Below are the code and all the weights of a small trained network. Each question names an input and a target symbol and asks about switching units off, where a switched-off unit gives its printed mean instead of its output.

import numpy as np


def w(rows, s, z=0):
    codes = np.array(rows[::2]) - 128.0
    scale = np.full(codes.shape[1], s)
    scale[-1] = z or s
    return codes * scale


def norm(h):
    return h / np.sqrt((h * h).mean(-1, keepdims=True) + 1e-5)


def f(y):
    return y / 2 * (1 + np.tanh(0.7978845608 * (y + 0.044715 * y**3)))


def softmax(a):
    e = np.exp(a - a.max(-1, keepdims=True))
    return e / e.sum(-1, keepdims=True)


def log_softmax(a):
    a = a - a.max(-1, keepdims=True)
    return a - np.log(np.exp(a).sum(-1, keepdims=True))


def net(x, mask):
    ids = ['ΣΦΩβεζημπ'.index(c) for c in x.split()]
    T = len(ids)
    res = E[ids] + P[:T]
    u = 0
    for l in range(2):
        q, k, v = (norm(res) @ M[l].T for M in (Q, K, V))
        z = softmax(np.where(np.tri(T) > 0, q @ k.T / 4**0.5, -1e9)) @ v
        res = res + np.where(mask[u], z, O[l][:, -1]) @ O[l][:, :-1]
        u += 1
        y = f(norm(res) @ A[l][:, :-1].T + A[l][:, -1])
        res = res + np.where(mask[u : u + 12], y, B[l][:, -1]) @ B[l][:, :-1]
        u += 12
    return log_softmax(norm(res)[-1] @ U[:, :-1].T + U[:, -1])


Q, K, V, O, A, B = {}, {}, {}, {}, {}, {}
E = w([
[147,92,176,106,127,46,56,58],'Σ',
[162,31,223,88,163,102,96,117],'Φ',
[196,111,142,102,146,89,57,71],'Ω',
[167,97,65,114,154,143,107,191],'β',
[101,129,89,126,117,47,45,137],'ε',
[116,127,154,20,132,192,171,44],'ζ',
[1,91,160,55,124,102,187,88],'η',
[153,197,92,114,102,102,95,34],'μ',
[146,162,54,129,186,135,148,60],'π',
],0.0083)
P = w([
[128,4,36,187,82,157,148,2],'0',
[175,66,49,83,90,71,159,95],'1',
[101,53,119,184,149,154,85,44],'2',
[162,100,68,71,123,75,156,129],'3',
[94,95,136,180,170,157,80,69],'4',
[158,129,91,60,146,74,146,156],'5',
[82,123,151,177,188,167,82,99],'6',
[145,152,111,48,168,76,144,177],'7',
[79,149,169,173,201,176,84,128],'8',
[140,177,132,44,192,80,136,191],'9',
[71,176,193,171,205,179,88,155],'10',
[133,204,165,41,214,79,131,211],'11',
[67,203,224,170,227,181,83,198],'12',
[130,231,202,37,241,68,123,237],'13',
],0.0059)
Q[0] = w([
[121,131,137,253,46,196,126,108],'0.h1',
[134,127,98,52,117,77,140,128],'0.h1',
[117,147,108,117,189,124,92,108],'0.h1',
[124,122,156,124,201,121,105,144],'0.h1',
],0.014)
K[0] = w([
[157,11,111,157,50,150,136,109],'0.h1',
[114,223,103,132,160,133,148,131],'0.h1',
[102,146,187,95,197,150,179,153],'0.h1',
[99,158,212,79,146,124,111,196],'0.h1',
],0.011)
V[0] = w([
[162,78,194,98,140,119,69,194],'0.h1',
[197,235,111,198,63,125,80,153],'0.h1',
[156,114,130,196,149,76,144,151],'0.h1',
[155,154,140,204,252,65,204,140],'0.h1',
],0.0046)
O[0] = w([
[155,71,165,150,2,80,161,90,136],'0.h1',
[131,62,146,27,153,143,37,90,1],'0.h1',
[133,116,81,106,160,112,115,136,90],'0.h1',
[133,13,112,169,172,102,225,49,125],'0.h1',
],0.0068,0.0044)
A[0] = w([
[143,64,120,149,163,47,89,120,68],'0.n1',
[210,198,46,77,120,106,170,78,4],'0.n2',
[7,73,121,109,64,128,147,73,182],'0.n3',
[89,156,137,80,198,113,122,169,206],'0.n4',
[57,61,178,166,202,179,65,70,177],'0.n5',
[112,200,180,178,88,127,177,55,57],'0.n6',
[146,207,52,53,103,51,241,149,190],'0.n7',
[197,174,218,47,95,38,65,161,168],'0.n8',
[117,153,103,210,54,72,64,214,219],'0.n9',
[82,148,126,78,111,84,97,144,103],'0.n10',
[169,132,111,2,174,110,64,93,157],'0.n11',
[187,123,92,61,96,185,97,219,66],'0.n12',
],0.0051,0.0018)
B[0] = w([
[179,135,60,147,157,123,148,107,182],'0.n1',
[140,127,136,150,187,73,134,129,167],'0.n2',
[130,254,105,141,183,68,88,168,160],'0.n3',
[172,73,199,160,83,177,36,116,201],'0.n4',
[110,195,81,191,121,146,192,95,170],'0.n5',
[176,103,117,107,164,188,86,158,200],'0.n6',
[221,106,171,147,141,50,110,96,254],'0.n7',
[108,159,92,131,46,169,173,197,246],'0.n8',
[180,128,125,186,190,169,180,131,233],'0.n9',
[232,103,135,66,147,184,132,160,153],'0.n10',
[100,129,170,131,176,141,40,164,226],'0.n11',
[105,234,101,47,35,158,126,138,125],'0.n12',
],0.0049,0.0035)
Q[1] = w([
[2,56,32,2,84,120,77,50],'1.h1',
[62,57,49,7,79,73,114,114],'1.h1',
[105,83,81,126,75,150,99,117],'1.h1',
[145,61,128,5,87,74,108,151],'1.h1',
],0.0084)
K[1] = w([
[150,129,8,144,96,119,81,92],'1.h1',
[162,130,12,145,113,113,85,125],'1.h1',
[150,118,91,120,99,140,123,116],'1.h1',
[165,150,71,149,168,111,81,151],'1.h1',
],0.011)
V[1] = w([
[113,147,163,45,38,208,204,103],'1.h1',
[174,181,126,71,146,137,137,7],'1.h1',
[226,34,199,156,120,254,146,112],'1.h1',
[37,122,128,78,122,42,168,46],'1.h1',
],0.0048)
O[1] = w([
[140,213,19,144,144,193,124,59,3],'1.h1',
[80,134,149,122,80,219,105,50,204],'1.h1',
[254,115,20,212,83,119,20,103,112],'1.h1',
[94,225,146,163,132,135,175,88,90],'1.h1',
],0.0048,0.0026)
A[1] = w([
[99,55,75,183,153,188,133,66,141],'1.n1',
[198,115,116,50,115,84,94,132,58],'1.n2',
[174,114,167,64,150,7,197,126,132],'1.n3',
[109,102,188,97,68,70,116,90,91],'1.n4',
[194,193,143,131,169,131,165,147,204],'1.n5',
[43,235,103,196,46,227,188,151,1],'1.n6',
[102,166,105,2,133,129,136,190,173],'1.n7',
[88,208,150,100,164,198,131,88,96],'1.n8',
[104,53,129,131,253,91,109,107,31],'1.n9',
[190,72,116,82,9,122,129,153,130],'1.n10',
[39,48,96,139,81,116,128,200,89],'1.n11',
[79,155,100,210,120,233,134,114,31],'1.n12',
],0.008,0.0039)
B[1] = w([
[152,75,212,101,58,49,124,219,183],'1.n1',
[55,113,142,84,130,130,224,109,181],'1.n2',
[193,91,31,206,105,150,88,97,253],'1.n3',
[73,182,87,59,83,109,127,118,151],'1.n4',
[56,146,175,143,147,99,147,187,227],'1.n5',
[160,254,133,27,130,157,122,145,190],'1.n6',
[186,87,238,154,120,99,73,156,179],'1.n7',
[112,74,55,180,107,133,147,211,183],'1.n8',
[145,211,126,106,245,227,148,63,176],'1.n9',
[45,207,129,96,162,173,158,99,188],'1.n10',
[123,186,22,114,242,63,107,118,137],'1.n11',
[173,100,25,62,45,137,114,32,186],'1.n12',
],0.0072,0.0061)
U = w([
[48,128,122,127,90,90,113,33,142],'Σ',
[128,45,92,81,112,130,245,79,101],'Φ',
[195,98,165,236,97,77,127,183,145],'Ω',
[209,160,72,105,27,194,106,124,164],'β',
[174,139,124,151,248,183,85,86,168],'ε',
[130,83,73,20,153,17,129,192,4],'ζ',
[71,210,180,117,134,150,207,182,148],'η',
[151,107,254,54,122,132,45,155,165],'μ',
[50,83,108,168,110,200,45,149,101],'π',
],0.0086,0.0025)

Each question gives the input, a string of symbols that net reads in full, and the target symbol t.
The units are the heads (4 rows each of Q, K, V and O) and the neurons (one row each of A and B). Each row of codes is followed by its name. A weight is (code - 128) times the scale printed after its matrix; where a second scale follows, it is the last column's (O, A, B and U).
mask holds one flag per unit, layer by layer, with each layer's heads first. A switched-off unit (its flag False) gives its mean, the last column of its rows in O or B, instead of its output. The means were averaged over made-up inputs and are rounded, as every weight is.
A unit's drop is (log p(t) with every unit on - log p(t) with that unit switched off) / (log p(t) with every unit on - log p(t) with every unit switched off).
The circuit of an input: a set's keep is (log p(t) with only the set's units on - log p(t) with every unit switched off) / (log p(t) with every unit on - log p(t) with every unit switched off). Starting from the 12 units with the biggest drops (on a tie, the unit counted first), units are removed one at a time, each time the one whose removal leaves the highest keep (on an exact tie, the one counted first), for as long as the keep stays at least 0.8.
units of the circuit, in order: the units of the circuit, biggest drop first
unit that matters most: the unit with the biggest drop
k most important neurons: the k neurons with the biggest drops, biggest first
k most important neurons of layer l: the k neurons of layer l with the biggest drops, biggest first
input π ε ζ, target β: 2 most important neurons	(1.n12 1.n6)
input μ μ β η β Ω ε μ ζ ε Σ ζ π Ω, target ε: units of the circuit, in order	(0.h1 1.n9)
input μ Ω ζ η μ β, target μ: 2 most important neurons	(1.n7 0.n12)
input μ ε ε ε ε, target ε: unit that matters most	1.h1
input Φ η ζ Ω ε ζ, target η: 3 most important neurons	(1.n5 0.n6 0.n7)
input μ ζ μ Φ, target μ: units of the circuit, in order	(0.h1 1.n7)
input ε Ω ε Ω, target ζ: units of the circuit, in order	(0.h1 0.n11 1.n2 0.n4)
input π Σ Σ, target Σ: 4 most important neurons of layer 1	(1.n4 1.n7 1.n5 1.n6)
input ε μ η, target η: units of the circuit, in order	(0.n3 1.h1)
input ε ε π π β, target ζ: 2 most important neurons of layer 0	(0.n5 0.n7)
input β β ζ Ω η, target η: 2 most important neurons	(0.n3 1.n6)
input Ω β Φ η μ Φ π Φ ζ ζ ε ε β, target β: units of the circuit, in order	(1.h1 1.n12)
input Σ Σ μ, target π: 4 most important neurons	(0.n8 1.n8 0.n4 0.n7)
input ζ β η β μ Σ ε Ω μ ε β, target η: 2 most important neurons	(0.n3 0.n8)
input ζ Ω Φ ε β ζ ε π β ε β, target β: unit that matters most	1.n12
input ε ζ β Φ, target η: 2 most important neurons	(1.n10 0.n8)
input β ζ β Φ β η π μ, target ε: 2 most important neurons	(1.n9 0.n2)
input Ω ζ β η Σ π η Ω μ Ω Σ ε ε Φ, target ζ: 2 most important neurons	(0.n8 1.n11)
input μ π ε ε η ε, target Ω: 2 most important neurons	(0.n9 1.n3)
input β β ε Ω η β ε Σ ε Φ ε, target Ω: 2 most important neurons of layer 0	(0.n3 0.n9)
input ζ Φ π, target Ω: units of the circuit, in order	(1.n1)
input Ω ε μ β π, target Φ: 4 most important neurons of layer 1	(1.n12 1.n1 1.n9 1.n3)
input β ε β ζ, target η: units of the circuit, in order	(0.h1 1.n5)
input ζ η Σ β π ζ Ω Ω ε ε μ π μ, target β: 2 most important neurons	(1.n12 0.n3)
input Σ ζ η Ω μ ε ε Φ μ ε, target μ: 2 most important neurons of layer 0	(0.n11 0.n10)
input β μ μ μ Σ, target Σ: 2 most important neurons	(0.n5 0.n11)
input μ ε μ Ω η β Σ ε π η Ω ζ, target Ω: unit that matters most	0.n7
input μ η ε Σ η Φ β, target Ω: 2 most important neurons	(0.n3 0.n5)
